Below are the code and all the weights of a small trained network. Each question names an input and a target symbol and asks about switching units off, where a switched-off unit gives its printed mean instead of its output.

import numpy as np


def w(rows, s, z=0):
    codes = np.array(rows[::2]) - 128.0
    scale = np.full(codes.shape[1], s)
    scale[-1] = z or s
    return codes * scale


def f(y):
    return np.maximum(y, 0)


def softmax(a):
    e = np.exp(a - a.max(-1, keepdims=True))
    return e / e.sum(-1, keepdims=True)


def log_softmax(a):
    a = a - a.max(-1, keepdims=True)
    return a - np.log(np.exp(a).sum(-1, keepdims=True))


def net(x, mask):
    ids = ['ΘΛΠγμξ'.index(c) for c in x.split()]
    T = len(ids)
    res = E[ids] + P[:T]
    u = 0
    for l in range(2):
        q, k, v = (res @ M[l].T for M in (Q, K, V))
        z = softmax(np.where(np.tri(T) > 0, q @ k.T / 2**0.5, -1e9)) @ v
        res = res + np.where(mask[u], z, O[l][:, -1]) @ O[l][:, :-1]
        u += 1
        y = f(res @ A[l][:, :-1].T + A[l][:, -1])
        res = res + np.where(mask[u : u + 4], y, B[l][:, -1]) @ B[l][:, :-1]
        u += 4
    return log_softmax(res[-1] @ U[:, :-1].T + U[:, -1])


Q, K, V, O, A, B = {}, {}, {}, {}, {}, {}
E = w([
[194,183,134,138,186,149],'Θ',
[191,131,64,159,95,132],'Λ',
[149,155,201,21,33,93],'Π',
[180,252,158,108,42,188],'γ',
[179,120,115,21,128,232],'μ',
[47,142,145,165,160,143],'ξ',
],0.015)
P = w([
[168,51,223,248,231,183],'0',
[96,226,52,118,123,115],'1',
[114,83,180,136,159,112],'2',
[121,106,95,163,94,122],'3',
[106,229,57,116,126,109],'4',
[113,84,183,149,149,120],'5',
[128,105,107,147,101,104],'6',
[88,226,60,122,145,113],'7',
[122,84,185,165,136,126],'8',
[131,99,114,123,84,87],'9',
[92,224,57,111,143,119],'10',
[137,86,192,187,127,123],'11',
[114,108,130,117,83,99],'12',
],0.011)
Q[0] = w([
[63,214,41,14,192,104],'0.h0',
[108,3,78,74,140,172],'0.h0',
],0.016)
K[0] = w([
[138,106,190,164,127,253],'0.h0',
[108,137,95,81,142,214],'0.h0',
],0.017)
V[0] = w([
[211,107,84,31,250,74],'0.h0',
[133,41,83,111,105,63],'0.h0',
],0.011)
O[0] = w([
[30,198,171,253,138,243,105],'0.h0',
[34,141,97,56,207,137,4],'0.h0',
],0.006,0.0046)
A[0] = w([
[166,115,161,109,163,170,71],'0.n0',
[94,7,123,198,138,120,108],'0.n1',
[101,163,62,117,100,156,129],'0.n2',
[132,36,92,125,132,205,1],'0.n3',
],0.02,0.0024)
B[0] = w([
[26,112,149,213,114,109,236],'0.n0',
[243,150,142,49,193,252,201],'0.n1',
[138,171,225,42,106,102,255],'0.n2',
[152,154,82,154,90,5,188],'0.n3',
],0.011,0.0049)
Q[1] = w([
[94,237,93,100,127,132],'1.h0',
[123,252,24,159,31,64],'1.h0',
],0.022)
K[1] = w([
[165,63,169,195,96,130],'1.h0',
[190,2,212,173,215,118],'1.h0',
],0.023)
V[1] = w([
[217,125,191,155,216,83],'1.h0',
[125,31,254,127,178,108],'1.h0',
],0.008)
O[1] = w([
[96,88,97,80,111,218,252],'1.h0',
[43,131,46,123,1,157,231],'1.h0',
],0.0055,0.013)
A[1] = w([
[88,254,56,53,176,30,3],'1.n0',
[153,103,162,197,214,104,170],'1.n1',
[154,218,82,15,188,142,82],'1.n2',
[162,129,240,190,152,99,60],'1.n3',
],0.013,0.0052)
B[1] = w([
[139,218,60,147,199,3,184],'1.n0',
[123,133,9,101,89,150,169],'1.n1',
[125,46,154,136,181,149,248],'1.n2',
[118,193,168,90,160,16,185],'1.n3',
],0.013,0.012)
U = w([
[159,193,202,157,104,99,219],'Θ',
[85,175,40,103,136,88,5],'Λ',
[237,129,68,160,74,100,146],'Π',
[48,104,113,115,175,109,45],'γ',
[51,39,100,158,91,63,152],'μ',
[121,253,120,143,100,198,211],'ξ',
],0.0049,0.0026)

Each question gives the input, a string of symbols that net reads in full, and the target symbol t.
The units are the heads (2 rows each of Q, K, V and O) and the neurons (one row each of A and B). Each row of codes is followed by its name. A weight is (code - 128) times the scale printed after its matrix; where a second scale follows, it is the last column's (O, A, B and U).
mask holds one flag per unit, layer by layer, with each layer's heads first. A switched-off unit (its flag False) gives its mean, the last column of its rows in O or B, instead of its output. The means were averaged over made-up inputs and are rounded, as every weight is.
A unit's drop is (log p(t) with every unit on - log p(t) with that unit switched off) / (log p(t) with every unit on - log p(t) with every unit switched off).
The circuit of an input: a set's keep is (log p(t) with only the set's units on - log p(t) with every unit switched off) / (log p(t) with every unit on - log p(t) with every unit switched off). Starting from all 10 units, units are removed one at a time, each time the one whose removal leaves the highest keep (on an exact tie, the one counted first), for as long as the keep stays at least 0.8.
circuit, biggest first: the units of the circuit, biggest drop first
top k neurons: the k neurons with the biggest drops, biggest first
k most important neurons of layer l: the k neurons of layer l with the biggest drops, biggest first
drop of u: that unit's drop, to one decimal
input γ ξ Π Π Θ μ Π ξ, target Π: most important neuron of layer 0 : (0.n0)
input Π Θ Π ξ Π Θ Θ Λ Θ μ, target Λ: circuit, biggest first : (0.n3; 1.n0; 0.h0; 0.n2)
input μ Θ γ μ Π Π Λ ξ μ Π γ, target Θ: circuit, biggest first : (0.n2; 0.n3; 1.h0; 1.n3)
input Λ Λ Θ, target Λ: circuit, biggest first : (1.n1; 1.h0; 1.n3)
input Λ Π Λ Θ Π Λ, target Π: 2 most important neurons of layer 0 : (0.n2; 0.n1)
input ξ γ Θ Θ Λ Λ Λ γ Λ Θ Θ, target μ: circuit, biggest first : (1.h0; 0.n1; 0.h0; 1.n2)
input Λ Π Π Π μ Λ Θ Π Λ Θ γ, target γ: top 3 neurons : (1.n2; 0.n2; 0.n3)
input μ Π Π Π Θ Θ Π Λ, target Θ: circuit, biggest first : (0.n2; 0.h0; 0.n3; 1.h0)
input Π Π μ Θ Π Π γ γ ξ γ Π Π, target Θ: top 2 neurons : (0.n3; 1.n3)
input Λ Θ γ Π μ Π Π γ γ Π Θ ξ, target γ: circuit, biggest first : (0.n1; 1.n2; 0.h0)
input μ Π μ ξ Π Π Λ γ ξ Π Π, target Θ: 3 most important neurons of layer 0 : (0.n3; 0.n0; 0.n2)
input μ Θ γ Λ Λ μ Θ Π Π Π ξ, target Θ: top 3 neurons : (0.n2; 0.n3; 1.n1)
input μ Θ Θ γ μ Π Π ξ, target Θ: top 4 neurons : (0.n2; 0.n3; 0.n0; 1.n1)
input γ Π Π Λ Π Θ γ Λ, target Π: circuit, biggest first : (0.h0)
input μ Π μ Θ Θ Θ Π Θ, target Θ: top 4 neurons : (0.n3; 0.n2; 1.n1; 1.n3)
input μ ξ Λ μ γ, target Θ: circuit, biggest first : (0.n2; 0.n3; 1.h0)
input Π Π Θ Π ξ Π μ γ, target Λ: 3 most important neurons of layer 0 : (0.n1; 0.n0; 0.n2)
input γ μ Π Λ Π Θ, target Λ: top 3 neurons : (1.n1; 1.n3; 0.n2)
input Λ Λ Θ Π Π γ Λ μ, target γ: top 2 neurons : (1.n2; 0.n2)
input Θ Θ μ, target μ: top 3 neurons : (0.n3; 0.n0; 0.n1)
input μ Π γ Π Π Π Λ μ Π μ μ, target Θ: top 3 neurons : (0.n2; 0.n3; 0.n0)
input γ ξ ξ Π Π Θ Π ξ Π Λ μ, target Π: most important neuron of layer 0 : (0.n3)
input Π Θ Π γ μ Π Π Θ Λ Λ μ ξ, target γ: drop of 0.h0 : 0.3
input μ ξ Π Π Π Θ Λ Π Θ ξ Λ, target Θ: drop of 0.n3 : 0.4
input Λ Θ Λ Π Θ Π Θ γ μ μ γ, target γ: drop of 1.n2 : 1.1
input Θ γ Θ Π Λ Λ Π Π μ, target μ: drop of 0.n0 : 0.6
input Θ μ γ μ Λ Π Θ Π, target ξ: top neuron : (1.n2)
